(in the rows, 128 means zero)
Known rows:
[131 115 123 121 145  98 118 126 108 151 122 113 115 109 139 120 102 121
 133 146 124 110 130 120 141 127  79 119 102 131 106 145  87 140 165 125
 118 131] -> zanim
[145  80 119 142 169 132  84 106 139 117 100 120 173 149  85 173 122 122
 120  93  82  95 129 127 106  93  80  60 129 141 111 126 138 167 128 104
 132  94] -> klagrek
[172  16 112  86 205 112 137 123  73  72  85 134 119 138  83 189  98 164
 153 126 119 127 145 169  94  95 128  85 139 138 111 135 158 179 156  82
 144 133] -> travom
[128 189 131 100 116 153 138 125 149 128 140 140 155 125 133 103 120 125
 149 123 142 160 131  93 108 138 138 177 119 105 152  92 151 113 126 142
 126 115] -> vozam
[ 93  76  84 167 129  83  77 141 166 176 110 127 155 120 141 128 148  84
 117 130 134  93 105 138 143 128  88 111 106 177  74 141  86 147  87  97
 109 145] -> druflu
[140 127 143 128 135 121 150 129  73  81 120 112  99 137 146 126  97 153
 143 135 157 149 126 176 146 152 152 145 150 114 125 151 126 121 189 106
 136 151] -> defepun
[ 87 202 151 163  96 138 118 120 192 158 106 121 105 130 177 108 153 126
 125 138  88 106 119 120 164 114 134 162  96 124 148 125 111  92 129 159
 142 157] -> klugo
[127 183 159 133 110 156 126 127 143 134 185 135 145 121 127  75 155 132
 127 112 134 142 139  89 111 139 139 147 114 103 148 101 135 109 125 159
 121 115] -> vaskes
[121 184 135 141 114 148 129 133 136 122 166 131 160 129 128  84 129 140
 138 113 161 160 133  94 120 150 138 165 132 107 157  98 117 120 137 147
 126 105] -> vilo
[144 101 153  93 134 117 164 139  77  70 104 131  75 132 141 166  74 141
 161 160 153 158 111 191 143 149 154 155 163 108 128 150 156 106 157 103
 132 169] -> fodro
[126  79 111 139 157  93 123 147 154 169  91 141 115 108 138 185 121 135
 147 147 121 107 117 142 119 129 105 139  83 162  84 120  78 139 112 100
 139 160] -> graflem
[ 87  87  75 113 103 100 141 161  84 123 159 121  86 117 161  53 141 149
  98 153 183 172 132 180 178 154 168 160 168 161 108 156  87 120 119 107
 119 172] -> poplu
[137 110 127 103 121 129 162 127  57  82 119 106  72 140 149 103 107 159
 117 152 140 128 130 180 164 128 170 121 156 121 130 171 123  98 164 120
 138 151] -> stustos
[138  52  81  85 187 135 136 131  90 120 150 131 140 135  55  96 167 210
 130  91 116 144 179 113  88  75 153  79 129 142 118 108 127 164 139 120
 145 104] -> kludo
[102 177 124 126 114 124 141 135 169 146 156 159 141 110 155  84 147 115
 155 135 168 177 136  99 117 154 159 212 119 129 137  72 132 136 102 138
 130 158] -> tubrir
[110 164 149 145 100 114 136 127 163 137 116 144 108 120 173 138 127  81
 137 155 140 124 100 140 150 145 147 173 126 130 126 120 126 119  99 128
 130 162] -> stefam
[115 201 131  98  92 155 150 117 150 141  85 125 112 144 144 137 113 130
 134 153  88 120 117 113 143 113 125 148 114 112 150 127 158  80 120 149
 130 120] -> gamu
[158 118 159 126 156 117 166 128  61  65 158 121  96 123 133  84 118 172
 151 133 171 163 146 160 129 155 171 159 142  88 140 137 140 133 171 124
 139 164] -> gugrupom
[109 180 104  95 119 159 159 118 102 112  88 104  94 151 143  94 119 196
 142 141 100 132 149 137 161 112 148 166 121 117 152 140 123  87 168 142
 146 124] -> flodas

Facts:
{babun,bedra,bitril,broflak,defepun,doploflin,dretrite,dusti,fidrem,flevel,flibro,flodas,gozer,gresikek,gufi,klugo,nefen,pipo,plaflo,plutrer,pluvo,rigebrin,skope,stapes,stelel,sumur,tude,vebe,vilo,zanim,zelevar} α 117
{badar,baskil,bero,bolos,bomodrus,brerin,brubal,brumok,delesum,depe,drefir,drotrinin,duple,favem,festem,flezila,flibri,fliga,flonur,fositra,garo,gebris,geliri,gigrin,gokul,graplur,gugrupom,kludo,kludro,kubran,kupo,lasik,leflum,levu,lizol,matrozem,mukam,mutri,muva,nifli,nufafor,padi,pasafu,pidak,pledrer,poplu,potral,pupus,riko,rukenas,rurin,seflil,sizunok,skedrul,skemol,skuflisak,stidol,stinok,stustos,suri,tegri,tevase,tevitis,trastaple,tribrun,tudrum,vaskes,zubratrun,zuso,zutak} α 56
{befline,begrok,bestel,bradron,brave,brigrel,dakor,destan,dobras,dradra,flofle,fuskem,gamu,geta,gonetek,gritiker,gruzis,klebru,klefli,kligim,klogruvus,lisuses,lunepum,magruk,mimur,nusti,pirin,ploskin,plutus,sefli,skestodre,skuzur,stefam,stiduvo,stusti,tisum,tosto,travom,tubrir,vedul,vostegron,vozam,zile} α 113
{bimar,braro,fisamel,graflem,gubal,lamus,leklum,lostel,nazamu,nevo,plizusan,raflas,rirestum,rivostel,samam,skefin,statem,sumelo,sutram,vebu,venos} α 460
{bralotro,brusuk,daklapim,druflu,kepun,klagrek,pida,skelom,stotor,stuflotrun,testo,tiza,tizos,vikli,vugre,zokapim} α 751
{briza,drusodu,dubrin,gagekel,grutram,kledol,ruzun,tetir,trokil,zoplan} α 148
{drofubrul,fodro,gibros,medre,meleken,stodidal,traven,tribripu} α 701
{babun,badar,bedra,befline,bestel,bimar,bolos,bomodrus,braro,brave,briza,brusuk,daklapim,defepun,doploflin,dretrite,drofubrul,drotrinin,drusodu,dubrin,duple,dusti,favem,fisamel,flibro,fliga,flodas,flonur,fodro,fositra,fuskem,gamu,garo,gibros,gigrin,gonetek,graplur,gresikek,gritiker,gruzis,gugrupom,klefli,kligim,kludro,lamus,leklum,lisuses,lizol,magruk,matrozem,mimur,mutri,nazamu,nevo,nifli,nufafor,padi,pida,plutus,riko,rirestum,ruzun,sizunok,skedrul,skefin,skelom,skestodre,stapes,stelel,stiduvo,stustos,sumelo,suri,sutram,testo,tiza,tizos,trastaple,tribripu,tribrun,tude,tudrum,vaskes,vebe,vedul,venos,vilo,vozam,vugre,zokapim,zuso} Ψ 440
{baskil,bitril,bradron,bralotro,brumok,flezila,gozer,kepun,klebru,klugo,kubran,medre,mukam,nefen,pasafu,ploskin,plutrer,poplu,pupus,raflas,rukenas,samam,skope,skuzur,statem,stefam,sumur,tegri,tisum,tubrir,vikli,zubratrun,zutak} Ψ 485
{begrok,brerin,broflak,brubal,delesum,depe,destan,dobras,dradra,drefir,festem,flevel,flibri,gagekel,gebris,geliri,gokul,gubal,gufi,klagrek,kledol,kludo,kupo,lasik,lunepum,meleken,pirin,plaflo,pledrer,pluvo,potral,rivostel,seflil,skemol,skuflisak,stidol,stuflotrun,stusti,tevase,tevitis,traven,travom,trokil,vebu,zelevar,zoplan} Ψ 685
{bero,dakor,fidrem,flofle,geta,leflum,lostel,pidak,pipo,plizusan,rigebrin,zanim} Ψ 583
{brigrel,nusti,rurin,tosto,zile} Ψ 414
{druflu,graflem,grutram,klogruvus,levu,muva,sefli,stinok,stodidal,stotor,tetir,vostegron} Ψ 697
badar λ [gigrin]
bedra λ [drotrinin,vilo,nifli]
bero λ [rukenas,grutram]
bitril λ [klugo,flofle,tosto,rirestum]
bolos λ [geliri,flibri,skelom,flibro,rirestum]
bradron λ [briza,kupo,skuzur,tisum]
bralotro λ [bimar]
brave λ [nevo,leflum,lasik]
brigrel λ [tevitis,vostegron,tizos,nufafor]
defepun λ [nufafor,sefli,matrozem]
doploflin λ [seflil,dakor]
drusodu λ [dretrite,lunepum,brerin,plutus,flezila,stodidal]
dubrin λ [tetir,tribrun,ruzun,pluvo]
duple λ [kupo]
dusti λ [flevel,bomodrus,skefin,depe]
favem λ [lostel,vugre,statem]
fidrem λ [graplur,babun,skuflisak]
fisamel λ [stefam,klagrek]
flodas λ [pasafu,pluvo]
flonur λ [daklapim,stapes,testo,tude,destan]
fodro λ [bimar,lisuses,gruzis,plizusan]
fuskem λ [vebe,klogruvus,gruzis]
gresikek λ [kludro,vaskes,nazamu,kubran]
gufi λ [skope,pipo,fliga,gubal,lamus]
gugrupom λ [seflil,raflas,dakor]
klefli λ [lisuses,depe]
kligim λ [seflil,tevitis,broflak]
kludo λ [tudrum,delesum]
mimur λ [drofubrul,trokil,zokapim,pluvo]
mutri λ [tevitis]
padi λ [pida,dakor]
plaflo λ [drefir,gritiker,riko]
pledrer λ [seflil,levu,gokul]
poplu λ [medre,brusuk,gritiker,baskil,brumok]
potral λ [graplur,tudrum,tubrir,vebu,tribripu,nifli,stidol,plutrer,rurin]
pupus λ [klugo,gigrin,pluvo,gamu]
rigebrin λ [pidak,stelel,druflu]
rivostel λ [pidak,sumelo,klebru]
samam λ [gibros,riko,gonetek,rurin,zile]
skedrul λ [mukam,skuflisak,tude]
skestodre λ [medre,brerin,geta,stelel,stotor]
stiduvo λ [vebu,skefin,statem]
stusti λ [zubratrun,kledol,tiza]
stustos λ [skope,gebris,fositra,suri,gagekel]
sumur λ [bestel,brubal,vikli,braro,pluvo]
sutram λ [skemol]
tegri λ [zutak,skemol,gibros]
tevase λ [tetir,zelevar,delesum,nusti]
trastaple λ [sizunok,drofubrul,kupo,tude]
travom λ [befline,tiza,gozer,gokul]
vedul λ [seflil,skefin]
venos λ [nevo,brerin,dobras,stinok]
zoplan λ [bimar,pirin,grutram,dradra]
zuso λ [tribrun,vozam,pida,lizol,vaskes,nifli,meleken]

Rows:
No name comes twice in this set of rows, the named rows included.
[143  90  95  89 153 150 116 116 145 143  91 135 161 145  74 176 141 135
 130 106  71  93 141 104  97  77 103  69 115 144 123 110 150 145  98 130
 135 100]  destan
[148  53 136 144 157 129  96 125 131 125 129 125 142 139  78 179 153 121
  98 110  80  80 139 130 106  84  99  29 126 126 113 152 143 154  93 123
 135 109]  gebris
[139 137 142 137 135 100 100 125 133 163 117 110 115 110 140 151  97  94
 128 148 113  92 113 111 138 123  55 113 104 131 109 146  96 139 157 128
 126 127]  pipo
[133 185 134 133 115 151 145 136 139 147 129 134 151 126 135 153  98 131
 150 121 147 147 120 104 114 162 139 164 128 116 158 111 134 112 134 136
 127 114]  nazamu
[105 152 114 106 137 108 116 117 191 150 119 161 103 108 149 131 143 102
 132 135 101 146 154  98 125 107 132 171 117 142 132  80 121 170 117 142
 142 129]  nusti
[148 135 128 128 147  97 122 133 135 167 137 138 131  95 132 167  83 112
 152 142 146 129 131  89  96 150  83 147 100 125 116 113 103 150 143 126
 120 123]  lostel
[132 157 151 137 104 135 131 134 138 137 113 129 122 140 140 183  83 102
 126 142 127 121  90 143 143 157 116 133 134 120 146 142 137 102 126 131
 118 116]  lamus
[157 120 177 134 134 125 147 127  81  78 156 120 105 119 141 108 118 141
 134 132 161 143 132 162 131 155 156 138 142  96 124 144 143 122 166 127
 132 158]  mutri
[115  69 125 151 146  91 115 135 143 159 129 136 103 105 135 105 175 138
 127 145 115  97 137 135 131 106 116 102  89 150  88 135  82 143 101 112
 126 176]  muva
[ 96  59  92 123 122  90  99 151 161 190 119 147 130  96 124 173 134  75
 119 149 133 108  87 135 122 116  88 108 121 177  79 139  98 140  36 101
 104 158]  stodidal
[110 150  92 157  89 144  99 130 134 130 142 111 175 138 136  89 122  74
 108 122 159 144 102 132 153 157 110 134 166 144 127 141 123 115 120 126
 101 102]  brusuk
[119  49  97 148 125 131  67 133 140 152 167 130 193 127  61 156 170  88
  74  96 109  91 117 119 105  95  82  14 167 166 103 158 117 160  62 122
  97  68]  brerin
[ 84 149 109  94 118 127 173 129 116 124  96 117  37 131 179  70 165 193
 127 163 104 142 152 150 187  98 178 176 110 130 141 141 101  82 163 137
 149 182]  pupus
[124 126 105  84 146 137 178 132  54  78 155 121 101 130 134  42 142 209
 151 132 158 185 178 132 128 130 189 170 144 111 145 118 118 112 185 130
 147 146]  zuso
[128 117  78  82 166 104 136 129  83 148 129 118 114 107 140  73 106 176
 154 137 145 153 174 109 135 118 111 166 105 138 111 116  82 146 189 120
 125 133]  fidrem

Now the same nodes, written a new way:
Known rows:
[133 128 110 136 133 102 150 133 134 119 137 137 131 150 148 130 148 119
 108 136 127 142 142 127 134 108 139] -> tribripu
[ 74 122  64 111 128 155 125 142 115 132 138 129 104 138 177 161 168  98
 206 123 125 135  50 134 156 115  48] -> mimur
[127 113 141 133 135 134 118 120 139 136 135 141 112 119 120 143 141 136
 136 125 161 139 129 125 130 122 148] -> graflem
[140 152 146 126 130 154 130  98 118 124  95 141 118  98 128 129 150 144
 131 145 124 143 143 136 144 121 132] -> brubal
[134 138 132 135 126 121 136 126 138 127 109 139 123 173 140 140 117 123
  89 117 108 142 144 113 120 123 143] -> sizunok
[127 103 153 113 120 130  99  94 120 143 140 136 117 138 129 115 129 127
 112 117 123 122 120 123 113 132 161] -> statem
[121  99 169 122 118 162 112 116 135 134 123 166 120 128 112 114  86 123
  83 123 129 128 120 116 122 131 146] -> lostel
[141 123 141 133 141 126 117 112 136 134 125 134 123 120 119 153 130 131
 131 135 155 143 133 123 143 123 144] -> muva
[ 69 102  61 101 143 165 118 146 109 115 101 151  74 142 187 151 189  68
 177 124  87 150  67 135 159 125  45] -> flodas
[130 131 129 138 122 132 135 161 142 118 144 140 115 134 124 113  88 130
  87 125 100 131 148 130 121 111 127] -> vilo
[157  78 132 130 117 100 144 115 154 101 117 145 117 144  86 103 112  78
  95 150  75  82 209 102 102 181 111] -> bimar
[129 108 135 117 120 135 138 113 118 128 134 152 153 114 138 126 110  95
 105 169 114 163  99 120 122  96 142] -> flofle
[108 140 130 126 145 166 145 167 119 145  48 107 173  97 103  77 144 189
  60 114 152 115 100 216 131 178 171] -> seflil
[ 96 105 126 120 136 148 134 162 118 147 133 131 198 104 125  94  98 138
  81 134 139 131  50 169 127 123 156] -> dakor
[136 123 142 122 118 159 140 140 132 143 147 129 130 103 116 132  66 101
 113 162 116 152 105 141 114 104 137] -> vostegron
[142 147 148 130 138 135 139 105 117 127  65 111 150 125 123 129 173 146
 120 128 147 147 138 147 134 145 156] -> tevitis
[123 140 102 148 136  86 139 138 129 117 147 123 131 142 144 137 163 138
 137 119 154 143 144 127 144 106 134] -> stapes
[113 147  96 137 139 123 121 138 149 141 168 140 121 117 134 120 112 152
 146 114 146  73 129 137 146 116 103] -> ruzun
[123 115 140 124 124 137 122 131 122 139 167 138 160 109 128 124  97 129
 146 150 147 128  86 122 133  98 133] -> geta

Rows:
No name comes twice in this set of rows, the named rows included.
[157  72 120 124 127  81 154 117 146  82 104 115 124 157 103 113 126  48
 122 153  74  85 205  94  98 202  89]  fodro
[ 68 119  60 103 141 164 119 126 126 125 112 150  80 137 180 150 181  90
 167 120 105 115  72 130 154 128  58]  dubrin

The same nodes again, as new rows of numbers:
Known rows:
[138 120  99 149 128 164 117 114 144 162 152 179 140 163 141 121 179 179
 153 126 120  61 126 112 131 128 164 139 131 138 149 121 118 135 172 140
 118 152 122  97 150 181 160 137 121 216] -> sumur
[ 97 124 157 108 125 135 120  93 139 153 118 114 141 150 125  59 118 103
 132  95  85  95 131 151 134 151 111 147 147 107 138 125 119  92 159 130
 112 180 148 149  97 140 125 101 179 145] -> zoplan
[124 123  94 126 127 139 105  98 154 124 122 146 133 129 128 132 118 125
 129 125 122 152 135 122 136 145 139 118 142 129 126 145 122 123 156 126
 119 140 126 112  83 122 144 126 148 105] -> bedra
[112 132 141 119 119 119 107 141 115 105 133 140 137 113 120 111  98 152
 126 167 138 133 152 139 133 125 120 146 129 132 114 135 129 133 106 125
 119 111 127 126 113 112 121 128 141 133] -> bolos
[142 125  76 123 120 133 140  87 135 100 119 142 134 128 136 133 149 115
 134 102 111 162 139 124 142 139 126 123 138 132 137 140 125 120 155 121
 126 140 142 130  67 121 121 127 160 148] -> fisamel
[148 134  75 128 124 129 153  94 129 100 114 127 118 129 141 130 154 105
 132  93 119 158 129 117 135 136 128 115 135 126 139 141 126 119 150 123
 138 135 141 140  84 116 118 130 138 119] -> nevo
[119 142 137 124 126 112 121 148 108 104 129 123 120 113 124 108 104 141
 122 159 144 134 141 132 126 123 124 136 125 126 114 134 130 131 103 126
 131 106 126 133 127 103 117 131 117 106] -> drotrinin
[148 124 110 140 135 150 118 120 151 176 130 100 116 143 136 137 162 126
 134  88 121 103 100 118 124 129 152 125 122 128 142 120 127 120 160 135
 133 138 126 129 161 152 169 134 102 170] -> plutrer
[125 135 174 131 131 129 162 148  93 116 127 142 133 132 126 120 135 120
 130 124 136  94 129 142 127 112 112 138 126 128 141 117 130 144 109 130
 133 117 131 116 156 131 110 126 124 111] -> trokil
[139 122 129 135 138 119 147 114 135 142 134 114 116 161 128 126 141 102
 128 128 135 125 108 123 124 135 135 101 133 119 129 131 127 122 135 131
 129 153 120 140 128 144 126 120 135  98] -> festem
[114 135 186 129 137 134 138 152 108 127 121 137 131 127 122 121 114 109
 125 124 135  95 123 143 125 116 115 136 127 126 139 118 130 142 113 131
 132 116 129 109 165 127 125 128 117  82] -> meleken
[120 142 136 124 127 113 122 149 108 103 129 125 120 114 124 107 103 140
 121 159 143 132 142 131 125 122 124 137 124 126 115 133 130 130 100 125
 132 106 125 134 128 103 116 132 115 104] -> fositra
[133 146 118 124 122 125 146 138  96  81 115 136 126 105 133 120 122 123
 129 120 128 138 139 134 136 113 109 145 122 133 142 131 132 130 117 123
 141 103 147 135 115  98 109 136 125 124] -> leklum
[143 109 137 132 138 114 137 112 149 132 132 111 125 157 127 150 127  87
 127 131 127 149 108 126 126 135 131  97 131 126 124 130 131 122 133 128
 122 155 120 134 125 143 129 126 139 115] -> tevitis
[109 139 145 124 132 129 134 148 114 137 125 139 133 109 127 155  99 140
 123 147 136 130 126 129 123 115 103 135 126 124 124 117 130 136 106 128
 134 107 136 153 138 123 101 129 120  84] -> geta
[121 142 137 124 127 113 123 148 109 103 129 123 120 115 125 107 101 141
 122 158 144 133 141 130 125 122 124 135 125 126 116 134 130 132 101 125
 132 106 125 132 127 105 115 132 116 103] -> fliga
[151 138  73 133 126 130 160  96 125  92 119 142 116 135 145 126 157 113
 134  98 119 153 132 113 132 133 133 113 133 127 140 140 125 120 151 124
 139 136 139 132  88 121 111 134 132 119] -> braro
[118 141 134 123 125 114 117 146 110 107 129 124 122 113 123 106 103 144
 122 157 143 133 142 133 128 124 122 138 126 127 115 134 130 132 102 125
 130 106 125 132 124 104 119 129 121 107] -> tudrum
[117 145 137 128 126 120 125 146 108  99 127 146 123 112 128 108 112 143
 125 150 139 124 144 128 125 122 125 138 126 128 124 132 128 136 110 127
 133 107 126 116 133 106 114 134 112  99] -> bestel

Rows:
No name comes twice in this set of rows, the named rows included.
[134 136 153 139 127 136 125 165 109 151 147 119 124 134 132 109 149 171
 137 143 138  66 124 131 122 108 138 157 111 133 133 111 130 135 114 136
 130 114 124 131 185 148 144 136  96 209]  pasafu
[120 133  78 145 124 151 122  97 133 102 147 233 143 157 142 106 147 179
 149 159 129 102 158 106 133 138 159 121 147 135 136 144 114 141 166 133
 117 148 119  81  92 155 123 135 144 126]  flodas
[126 119 164 127 142 110 127 153 139  96 128 156 144 110 138 199  76 112
 124 166 112 160 129 123 118 111 100 121 114 135 118 111 135 128 102 127
 125 114 135 142 162 129  92 150  99 113]  dakor
[146 126 107 145 134 153 123 121 148 170 136 124 120 150 140 128 171 140
 139 100 121  84 106 114 123 128 157 129 124 130 146 120 124 124 163 137
 132 142 125 122 161 159 164 136 100 178]  klugo
[116 146 128 131 125 119 125 146 101  94 140 159 124 124 130  95 112 164
 130 174 144 112 154 126 125 120 131 140 128 129 118 135 126 137 109 128
 129 112 122 120 127 117 108 134 116 117]  gigrin

Now the same nodes, written a new way:
Known rows:
[136 167 127 143 138 129 114 148 171 113 107 121 124 160 136] -> gibros
[168  53 130 161 167 173 136 102  43 144 157  98 153 106  93] -> gufi
[163  83 132 155  83 112 140 137  90 170 147 133 114 122 139] -> rukenas
[149 151  53 131 130 125 120 148 177 176 114  90 121 111 117] -> vebu
[180  84 188 150 190 141 153  95  95  60 121 130 153 166  75] -> skestodre
[119 162 115 127 136 158 123 141 194 144 126 112 114 139 139] -> graplur
[128 147  83 160 155 156 132 134 111 147 138  95 124  93 135] -> zelevar
[172 159 132 197 143  75 142 127  64 116 100 130 115 155 101] -> dobras
[108 183 128 174 103 180 132 130 128 140 146 115 125  99 146] -> tude
[103 196  89 192 113 156 124 135  92 153 147 107 113  61 162] -> pluvo
[129 172 144 147 111 142 110 114 119 131 148 120 142 107 140] -> testo
[137 169 106 164 145 120 144 102  74 150 144 125 114  99 135] -> destan
[141 140 146 131 103 115 152 124 113 203 139 134 132 166 118] -> befline
[180  40 107 110 169 151 140 112 165  64 134  87 138 101  99] -> samam
[174 161 134 214 132 105 118 156  76 108  76 127 110 158 115] -> brerin
[152  56 147 115 133 170 133 120 120 189 156 117 146 161 114] -> mutri
[138  74 108 130  89  93 115 142 138 191 167 123 106 159 114] -> levu
[162  92  95 122  77 117 148 136 157 188 146 116 118 114 123] -> raflas
[159 101 133 139 138 181 127 121 157 108 126 100 158 127  93] -> sutram

Rows:
No name comes twice in this set of rows, the named rows included.
[167  94 132 143 104 102 130 122 104 131 153 127 131 107 133]  kepun
[136 112 151 167  84 155 148 140 113 185 137 119 137 147 115]  vebe
[162 147 111 165 124 100 114 129  77 161 130 115 142 115 123]  klagrek
[134 166 117 109 107 125 116 132 182 177 139 112 135 133 140]  pida
[160  50  85  84 245 173 118 106 145 114 147  80 144 119 115]  potral
[134 169 133 125 150 111 144 118 173 113 108 120 117 163 120]  gonetek
[148  52 150 125 140 192 149 110 107 164 164 109 160 140  92]  defepun
[167  90 181 150 170 147 150  93  83  94 132 130 149 157  84]  brave
[116 167 136 162  85 191 120 120 115 134 161 106 138  70 135]  braro
[157  63 142  84 149 148 156  90 127 194 165 116 158 164  99]  kligim
[164  55 169  73 157 160 166  98  96 176 160 132 150 128  93]  brigrel
[136 135 157 145 133 137 154 103 113 152 139 133 137 145 116]  magruk
[123 113 159 120 171 197 144  60  86 106 191 116 153  84 130]  mimur

